Here are made-up elements, facts about them, and rows of numbers that follow some of those facts. Name the element behind each unnamed row.

Some elements and their rows:
[ -5   2   3  -4   3   2   0  -3  -3   7   5  -1  -6  -2   0   8  -4 -10
  15  14  10  -5  -4  -2   3  23  -3   1   2  -3  -2  10  -7  -9 -14  -2
   9  -5 -10 -11   1]: Z370
[-12   3  -2  -7   6   0   2  -7  -1   5   6  -7  -5  -2  -3  16 -10  -2
  22   0   2  -2  -4   7   7  40   2   2   2  -4   1   7   3 -32 -19  -4
  11  -3  -4 -14  -1]: Z626
[-12  -1 -11  -4   1  10   0   6  11   6   4   2   1   7  -3   9   4  -2
   5 -22  -4   6  -5   9   9  33  -8  -4   1  -8   5  13   2  -3  -7   1
  -5  -2  -6  -3   1]: Z104
[  5   0  11   2  -7   6  -4   2 -10  -5   3   3  -8   7  -2 -12   3  -4
   4  -8   2   4  -2  -7   3  -1  15   3  -1   0 -11  -7  -9  -8   8  11
  -4   0   3  -8   4]: Z130
[  7  -1   1  -1   2  -7  14   4  -3   2  -6   1   3   2  -2 -16   7  13
 -11   3  -5  -4   6   2   3 -37   9  -1  -1   6  -6 -12   1  11  15  -2
   2   1  -1  12  -1]: Z925
[ -5   1   8   3  -5  -1  -4   2   0   4  -5  -5  -5   8   3 -11   6   0
  -1   5  -9   9  -3  -6 -19  19  -4  -2   4  -5   0  16  -3  -2  17   5
  -6   5  -3  -7   0]: Z279
[  3   3  10   3   4  -7   0  -4  -2   9  -5  -9   1   6   4 -24   7  12
 -14  31  -2  -9   1  -7 -19 -22  -2   2   2  -3  -3  -2   7  14  20  -3
   5   5  -6   1  -3]: Z439
[-13  -3   4   1  -3  18 -31   2   6 -11  -7 -16  13  -3   1 -19   3   3
  16 -12   8   8  -3  -9   8   2   4   2  -4  -3  10  -6   1  16 -26   7
  -6   1   4  -1   9]: Z674
[-10   2   4   5  -3   3 -12   1  -6 -10  -4  -6  -3   2  -3  -9   9 -12
  13 -11   3  14  -5  -1   4  20   2   1   2  -4  -3   0 -12 -22 -14   7
  -9   1  21   2   5]: Z578
[  5  -2  -2   6  10  -2   6  -5   8  -9 -15  -4  -4 -21  -2 -17   0   4
   5  29  14  -2   6   9   8 -32   8  -2  -3  -1   4 -12   9 -12   0  -9
  -2   2  14  13  -3]: Z861
[  7   1  13   1  -3  -6   9  -6 -14   8   2 -21 -10  -3   0 -14   2   2
  -9  56  11  -5   6 -13  -6 -23  -4   2  -1   8  -2   3   4 -17 -13  -7
   7  -5   7   1   4]: Z716
[ 14   1 -10   1  -1   5   0   4  -7  -7  14   9   2  -4   2  34  -5 -15
  -6 -24  -3  -4  -3   5   2  20 -14   0   1   0   4   4  -7  14  -4   3
   2  -8  -9  -1  -1]: Z948
[ 21  -2  -4   3  -2   1 -10   2  -4 -17   1 -12  15 -23   6  16 -10   2
 -16   2  -3 -11   6  -5   0 -28   3   4  -1   9  12 -15  10  37  -1  -2
   6  -5  -2   0  -1]: Z437
[-12  -3  -1  -1   1  13   6   5  10   9   0   2  -4   8  -2   7   4  -2
  -4  -4  -3   3  -7   1  -4  34 -12  -5   1 -14   3  19   2  -1  24  -2
  -4  -2 -14 -10  -1]: Z209
[  4  -1  16   1  -8   9 -20  -8  -5   3  -2   4 -11  -1   7 -14  -7 -14
  21  30  16  -1  -3 -11 -12  -7   6  -2  -4   0  -3   9 -13  12  -3   7
   0   4  -8 -13   2]: Z966
[ 12  -2  12   4   6  -8  -8  -9  -5   4  -9  -3  -8 -14   5 -25  -7  -4
  12  59  17 -10   4  -6  -9 -37   5  -2  -4   2  -1  -2  -6  12   0  -2
   8   3  -7  -1  -1]: Z406
[ -1   0  -1   6  16  -2   0  -4  -4  -6   1 -12   3 -15   0   0   4 -12
  -5  18  10  -5   0   3   8   8 -17   0   1  -6   5  -2  -7   0 -12  -9
   1  -7   8  11  -1]: Z558
[  5  -4  -8  -3  -3   7   1   9   2  -2   5  13   1   9  -3  11   1  -9
   1 -26  -1   3  -3  10  14  15   2  -6  -2  -2   0  10 -12   7  -1   2
  -6  -6  -8  -1   6]: Z430
[  5  -5   9   2  -1   6 -13   2  -1   0 -11 -27   3 -14   3 -24  -1   8
  -3  53   6 -10   2 -13 -12 -31  10   2  -1   2   5   0   4  21  19  -4
   6  -2 -13 -10   4]: Z579
[ 14  -5  -1  -7  -5   9   0   5   4  -3  -5 -10  -2 -15   0  11 -18  14
   6  18  -3 -11   3   1   1 -13  19   5   0   9   5  -8  19   0   6  -6
  11  -3 -12 -14   0]: Z470

Facts:
σ: refers to; λ: is of sort
Z108 σ: Z626 Z127 Z95
Z139 σ: Z209 Z288 Z42
Z14 σ: Z385 Z297
Z151 σ: Z454 Z265 Z430 Z990
Z187 σ: Z247 Z896 Z915 Z288 Z248
Z212 σ: Z220 Z234 Z503
Z228 σ: Z265 Z482 Z587 Z419
Z233 σ: Z578 Z229
Z236 σ: Z159 Z95 Z503 Z775
Z242 σ: Z396 Z860 Z305
Z245 σ: Z966
Z258 σ: Z630 Z793 Z305 Z176
Z26 σ: Z83 Z860 Z129 Z329
Z263 σ: Z985 Z717
Z292 σ: Z588 Z372 Z844
Z338 σ: Z104 Z331
Z340 σ: Z345 Z95 Z939
Z368 σ: Z121
Z378 σ: Z630 Z104 Z860 Z42
Z406 σ: Z966 Z194 Z623
Z43 σ: Z130 Z419 Z121
Z431 σ: Z588 Z451 Z468
Z437 σ: Z791 Z948 Z170 Z451
Z438 σ: Z370 Z638 Z878 Z939
Z439 σ: Z279 Z686 Z641
Z443 σ: Z209 Z779 Z248
Z465 σ: Z985 Z674
Z470 σ: Z220 Z888
Z497 σ: Z622 Z763 Z329
Z558 σ: Z293
Z575 σ: Z686 Z111 Z305
Z579 σ: Z414 Z623 Z641
Z586 σ: Z42
Z595 σ: Z588 Z888
Z616 σ: Z811 Z396 Z170 Z844 Z19 Z763 Z430
Z66 σ: Z129
Z68 σ: Z50 Z823 Z293
Z684 σ: Z917 Z578 Z674
Z698 σ: Z247 Z645 Z265 Z50 Z331
Z713 σ: Z623 Z458 Z419
Z716 σ: Z638 Z623
Z720 σ: Z451
Z732 σ: Z50 Z939
Z749 σ: Z265 Z968
Z773 σ: Z159 Z411 Z414 Z130 Z290 Z638 Z468 Z990
Z790 σ: Z578 Z293 Z458
Z805 σ: Z791 Z170
Z819 σ: Z860
Z861 σ: Z159 Z265 Z829 Z587 Z578
Z862 σ: Z630 Z985 Z593 Z176 Z462
Z911 σ: Z831 Z991 Z430 Z593
Z925 σ: Z482 Z83 Z831
Z932 σ: Z188 Z19 Z331
Z946 σ: Z290 Z329 Z717
Z949 σ: Z414 Z588 Z482 Z448 Z248
Z951 σ: Z385 Z823 Z451
Z954 σ: Z991 Z121
Z974 σ: Z791 Z374 Z290 Z50
Z975 σ: Z159 Z104 Z188
Z976 σ: Z247 Z279 Z485 Z288 Z968
{Z104 Z159 Z187 Z209 Z228 Z229 Z242 Z263 Z265 Z290 Z297 Z331 Z345 Z370 Z378 Z411 Z414 Z430 Z438 Z462 Z482 Z497 Z503 Z558 Z587 Z626 Z641 Z645 Z684 Z763 Z773 Z829 Z844 Z888 Z948 Z951 Z976 Z985 Z991} λ groso
{Z108 Z176 Z233 Z245 Z279 Z305 Z338 Z419 Z43 Z448 Z578 Z66 Z68 Z686 Z717 Z862 Z878 Z896 Z95} λ sadri
{Z111 Z220 Z247 Z465 Z50 Z586 Z595 Z616 Z623 Z630 Z791} λ fupigri
{Z121 Z14 Z19 Z248 Z258 Z26 Z340 Z396 Z443 Z454 Z622 Z716 Z793 Z805 Z860 Z915 Z932 Z939 Z949} λ staklafle
{Z127 Z236 Z437 Z470 Z579 Z674 Z720 Z749 Z917 Z990} λ vitera
{Z129 Z151 Z170 Z194 Z212 Z234 Z292 Z293 Z406 Z42 Z431 Z458 Z698 Z790 Z819 Z823 Z83 Z861 Z966} λ klabal
{Z130 Z139 Z188 Z288 Z329 Z368 Z372 Z374 Z385 Z439 Z451 Z468 Z485 Z575 Z588 Z593 Z638 Z713 Z732 Z775 Z779 Z811 Z831 Z911 Z925 Z946 Z954 Z968 Z974 Z975} λ mibos

Rows to name:
No name comes twice in this set of rows, the named rows included.
[  3  -7   2   2   0  13  -2   7   7 -10 -17 -20   4 -13  -2 -23   1  12
  -4  21   3  -4   2  -2  -1 -15   8   1   0  -5  12  -5  13   4  22  -4
  -3  -1   3  -6   1] : Z749
[  1  -1   4   1  -5  -1  21   0   7  10  -3 -17  -6   1  -1  -8   4  15
 -25  29  -6  -3   6  -8 -15 -18 -12  -1   0   0   5   6  23  -9  20 -12
  -1  -1   6   1  -3] : Z443
[ -3   2  14   6   6  -1 -11  -6 -13   4   0  18  -6  11   2 -20   3 -12
  19  -6   5   2  -6 -12  -3  11  10   1   4  -6 -16  -2 -32   2  22   9
  -3   4  -7 -12  -1] : Z623
[ -3  -3  -2  -2  -3   8   6   7   1   4   0   4  -5   7  -6   2   4  -9
   6  -2   3   4  -4   4   9  18   1  -6   0  -5  -2  15 -14  -7  18  -1
  -9  -5 -12  -7   6] : Z482
[ 13  -1   0   2   4 -24  15   1  -8  -1  -9  -5  -2  -8  -4 -18   4   4
  -4  36   1  -3   4   0   3 -24   9   0   2   5  -7  -4  -8 -11   8  -7
  -1   0   2  12   2] : Z43
[ 12  -1  -8  -1  14 -15  20  -2  -6   4  -3  -8   0 -14  -3  -6  -2   1
  -9  42   7 -16   4   7   7 -17  -3  -2   0   4   0  -3  -3  -5   6 -13
   7  -8  -8  10  -1] : Z773
[  9   1  -6  -6   5  -4  10  -8  10   2  -6   5  -9 -17   0   8 -18   6
  17  27   6  -9   3  11   3 -19  18   1  -1   6   1 -10  17 -21  -2 -11
   9   3  -4  -4  -8] : Z212
[ 13   3   2   4  -2  -5   3  -6 -10  -5  12 -14   2 -11   4  15  -4   0
 -22  16   3  -5   7 -10  -9 -15 -20   4  -1   7   6  -3  12   4 -23  -3
   4  -5  17   7  -2] : Z14
[ -9   1  -4   1  18  -9   5  -3  11  12 -10  16   9   8   1 -10   5  10
  -4 -17 -12  -4  -3   3  -7   1   0  -3   4 -11  -4  -7  -3   9  27  -7
   0   8  -6   2 -10] : Z586
[ -2  -2   3   9  -3  12 -22  -6  -1 -13   1   4  -4 -13   4   9  -4 -17
  16  -6  14   7  -2  -2  -3   2  -3   0  -2  -3   5  -4  -6   8 -18   8
  -7   4  12  -4   0] : Z293
[ 11   4  -5   6   4  -1  -9  -1  -7  -7  10  33   6   6   5  28  -4 -14
   0 -55  -5   3  -5  -1   2  19   0   2   4  -1  -8 -11 -21  13  14  11
  -2   1   1  -7  -7] : Z791
[ -6   2   3  -5  -4  -5  -3  -3  -4   0   3  -2 -10   1  -2  12  -7  -5
  27 -14  -2   6  -6   1   0  32  14   4   4   3  -6   4   5 -36 -19   2
   5   2   5 -15  -1] : Z95
[  3  -5   5   1 -13  23 -16   8   1 -11  -3 -10   2  -6   0  -6  -3  -1
  10 -10   1   3  -2  -8   5   0  19   2  -4   2   4  -4   0   5   5   6
  -6  -3  -5 -18   9] : Z990

The same elements again, as new rows of numbers:
Some elements and their rows:
[  6  -1   5   9   0   1 -12 -11  13 -17   2  -1 -19  -1   0  10  -5   7
  21  16   1  -1  -3  -6  -3  -3  -2   1  12]: Z686
[  1  -3   2   4  -4   2 -16  -1  -9   1 -35   5  -4 -14   3   9   0   3
   9  16  -8   5   4  -8   9   6   3  -1  -4]: Z42
[ -8   0   7 -15  -3  -5 -17  -2 -13   1  23   7  -8  14  13   1  -5  -6
   3   8  -2 -13   5  -7  -6  -4  12   2  20]: Z630
[  6  -2   3  15  -3   2 -16 -11  11 -12  -4   5 -18   6   4   9  -3  -1
  20  27  -1   0   1  -7   1 -12  -1   0  12]: Z305
[  2  -1   3  15  -2   1 -13 -10  14 -15  -3   3 -20   3   3   9  -4   0
  20  18   1  -1  -3  -7  -1  -4  -2   0  14]: Z176
[ 48   1   1  22  -1   0  -7 -17 -14  -1 -20  -2 -10  -1 -13   7  -2 -12
  20  18  -6   1   6   2 -14  19   9   0   8]: Z338
[  5   4   9  -6   6  -3  -3  -2  -7   7   0   3   1   1 -12  -4  -9   1
   7 -18  -9  -2   8  -2   4  28   9   2   2]: Z187
[ 18  -3   6   9   5   6  -9   7  -9   8 -10   3  -9 -15 -16   4 -10   4
  15  24  -5   3  -6  -9  -9  17  -4  -1  -1]: Z443
[  3   4  12  22   5  20 -15  27  -1 -37  58  -5 -10  10   3   5  13 -17
  21  -5   1  22 -22  -9   0  -1  11  -4   4]: Z121
[-13   1   4 -18   1  -5 -11  -2  -9   0  29   5  -9   5  10   0  -8   1
   7  -1   1 -16  -1 -10 -14   3   9   2  18]: Z220
[-23   4  13 -10   3  -4 -10   4   9  -5  14   5  -7  12   2  -1  -3  -1
   2 -17  -3  -2   6  -4  22   0   6   3   9]: Z462
[  7   0   7   9   0   0 -11 -10  16 -17   5  -2 -22   0  -2  10  -3   3
  22  11   1  -2  -2  -6  -4  -4  -2   2  13]: Z878
[ 11  -5   8  13   7   3 -12   4  -8   2  -7  -1 -12  -8 -10   2  -4  -8
   9  21  -2  -1 -10  -6   1  -5  -6  -2   5]: Z14
[ 27  -1   7  11  -4  -1 -16  -3 -20  16 -14  20   5  26  -3  -6   0 -16
  -8  22 -17   4  23   5  28  -8  17  -2   1]: Z378
[-12   3  15 -11   5  -6  -9   1   8  -8  12   2 -11  10   3  -3   1 -10
  -4 -18  -2  -3   6  -1  23  -6   6   5   9]: Z290
[-11  -3   1   1  -3   1 -19   5  -2  -9 -11   4  -6 -10   9   8   3  -1
   6  10  -3   4  -4  -8  17 -15   2  -1   0]: Z129
[ 15  -8  11  16  -5   8 -21   3 -12  10 -14  11 -13  12  -5   6   0 -11
   5  48  -9   7   2  -4  18 -20   2  -2   4]: Z860
[ 18   5  -2  17   0   1  -6  10 -25  -3 -23  -5   8 -22  -3   5  -5  -3
  15 -12  -4   9 -13  -3 -10  30  10  -5  -4]: Z151
[  1  -2  -1   4   2  -1 -13   6  -7  -9 -21   1  -3 -20   3   5  -1   2
   9   5  -1   1  -8  -6   6   1   1  -2  -3]: Z212
[  0   3   3  -9  -6  -6 -11  -8  18 -20   3  -8  -9   0   6   7  -3   6
  11 -13  -1 -20  -4 -13 -12  -5   8   3  18]: Z775

Which element is each row?
No name comes twice in this set of rows, the named rows included.
[ 35   7   0  37   5  10 -11  15   9 -54  66  -3  -8  10  10   1  10  -4
  25  -9   1  20 -18  -1 -11   6  15  -7   6] : Z43
[ -1  -4   4  -4   1  -4 -14   7  18 -19   5   4 -16 -24   8   8   1  18
   5  10   0   1  -5  -8  11  -5  -2   1  -4] : Z966
[ -3   6  14 -10   2  -5  -5  -3  -5   3  -1   1  -6  10  -7  -1  -2 -11
   2 -24  -5  -1   8  -1  11  17  13   6   7] : Z331
[ 49   1  -2   9   0 -13  -8  13  44 -41  62  -2 -12 -14  17  -2  -4  37
  -1  -2  -2 -18  -8  -2 -21  -7   8  -4   4] : Z713
[  0  12  11   2   3  -4  -1   6 -14   9  -1  -6   5   1  -8   0 -13  -6
   9 -35  -5   4  -3   0  -6  39  14   1   6] : Z265
[ -8  -3   5  -5   0  -1 -15   8   9 -16  -2   1 -12 -20   8   9   2  12
   8   3   1   2  -5  -8  12  -6  -1   1  -4] : Z194
[ 22  -1  -1   6  -5  -8 -14  -5  11 -22   4  -3  -6   8  11   2   4  -4
   1   2  -1 -22  -2  -6  -5 -29   9   0  17] : Z946
[ 34  -3   5   2   7  -9  -5   5  43 -34  49   7 -15 -17   5  -4   0  40
   0   9  -5  -9   1  -1   1  -3  -1  -1 -14] : Z579
[ 22  -1  -2  -4  -3  -7  -8  -7  21 -20  14  -2  -7  -5   5   2  -3  14
   6  -3  -4 -22   0  -9 -15  -3   7   0  10] : Z439
[ -6   0   0   4  -2 -11 -17  10 -18   3  18   7  -2   9  19  -3 -13  -2
  -4  10   3 -14  -7  -4 -11 -15   7  -5  23] : Z465

The same elements again, as new rows of numbers:
Known rows:
[-48 -25 -19  14  51 -13  12   3  11  -2   7  15 -15]: Z212
[ -9 -29 -23  21  -7   5   2  -7   5  29 -10 -16  -3]: Z482
[-37 -52 -19  20   2   8   7 -10 -12   1  -5 -13  -5]: Z228
[-32 -19 -40  25  24   6  -8   0   2  34 -10  -2   7]: Z448
[-27 -15 -19  15   2  -6  19   2  11  22   9  13 -29]: Z775
[-41 -39 -25  19  52   0 -13   5  11  -5   7   4   6]: Z431
[-42  -3 -24  27  12  -7  -2   3   8  24   1   3 -12]: Z878
[-35  -8 -17  21  25   0 -22   6  29  15  17 -15  -3]: Z823
[-59  -8  -9  17  23  -5   3   1  -4  10   2  19  -6]: Z108
[-41  -1 -28  26  14  -5 -10   5  25  15  20 -27  -8]: Z293
[-31 -46 -24  18  16   2  14  -5 -10   6  28   5  18]: Z911
[-27 -35 -34   6  14   6  11  -3   6  38   7  -7 -15]: Z779
[-25 -26   0  14 -11   7 -14  -4  12  14   4  -5  -4]: Z297
[-34 -37  -7  -5  10   2  20 -15  -7   8   8   4  23]: Z378
[-13 -26  -7  17   4   1   3  -5  11  25 -16   7 -16]: Z888
[-44 -26 -10  18 -20  -5  12  -8  -7   9  20  -4  15]: Z465
[ -5 -32 -11  17  -1   7  -6  -6  16  22  -1   4   9]: Z844
[-20   3 -13  16  11   2  22 -15  10  21   2   0  20]: Z793
[-45 -32 -13   9   4   4   0   2  -1   9  19   2 -27]: Z732
[-25 -32 -26  24  26  24   8 -17 -27   8   5   1 -18]: Z579

Which element is each row?
No name comes twice in this set of rows, the named rows included.
[-40 -33 -13  10  12   1  15   0  -3  11  25   9 -12] : Z975
[-33 -41 -28   2  22   1  25  -5  -8  12  24   8  10] : Z575
[-34 -28  -6  11   1  -2   8 -15  -5   1  15   1  14] : Z263
[-29 -54 -14  15  11   5  -6  -4  -8  15 -10  17  -3] : Z595
[-27 -13  -5  16 -20  12 -16   0  10  35   3  -9 -10] : Z50
[-18 -18 -19  13  -2   5  11   2  11  25  26   3 -14] : Z188
[-41 -52 -11  23  13   4   1 -10 -16  -8  -1   2  -2] : Z773
[-53  -9 -23   8  23   1  -4  -3  -1  20  11   5   8] : Z338
[-14 -25  -2  19 -22  14 -20   0  12  35   4   3   4] : Z791
[-37 -11 -21  22  35 -13   6   5  23  13   1   7 -12] : Z234
[-20 -24  -6  19  -6  -4   4   0   6  33 -11  18 -15] : Z220
[-21  -9 -13   9 -21  -2  18  -6   8  39   7   1  18] : Z630
[-43 -43 -13  11  11  11  -5   1  -3   0  36   5 -13] : Z974
[-48 -38 -32  24  47  -5   3   0   6  -8  16  -6  11] : Z151

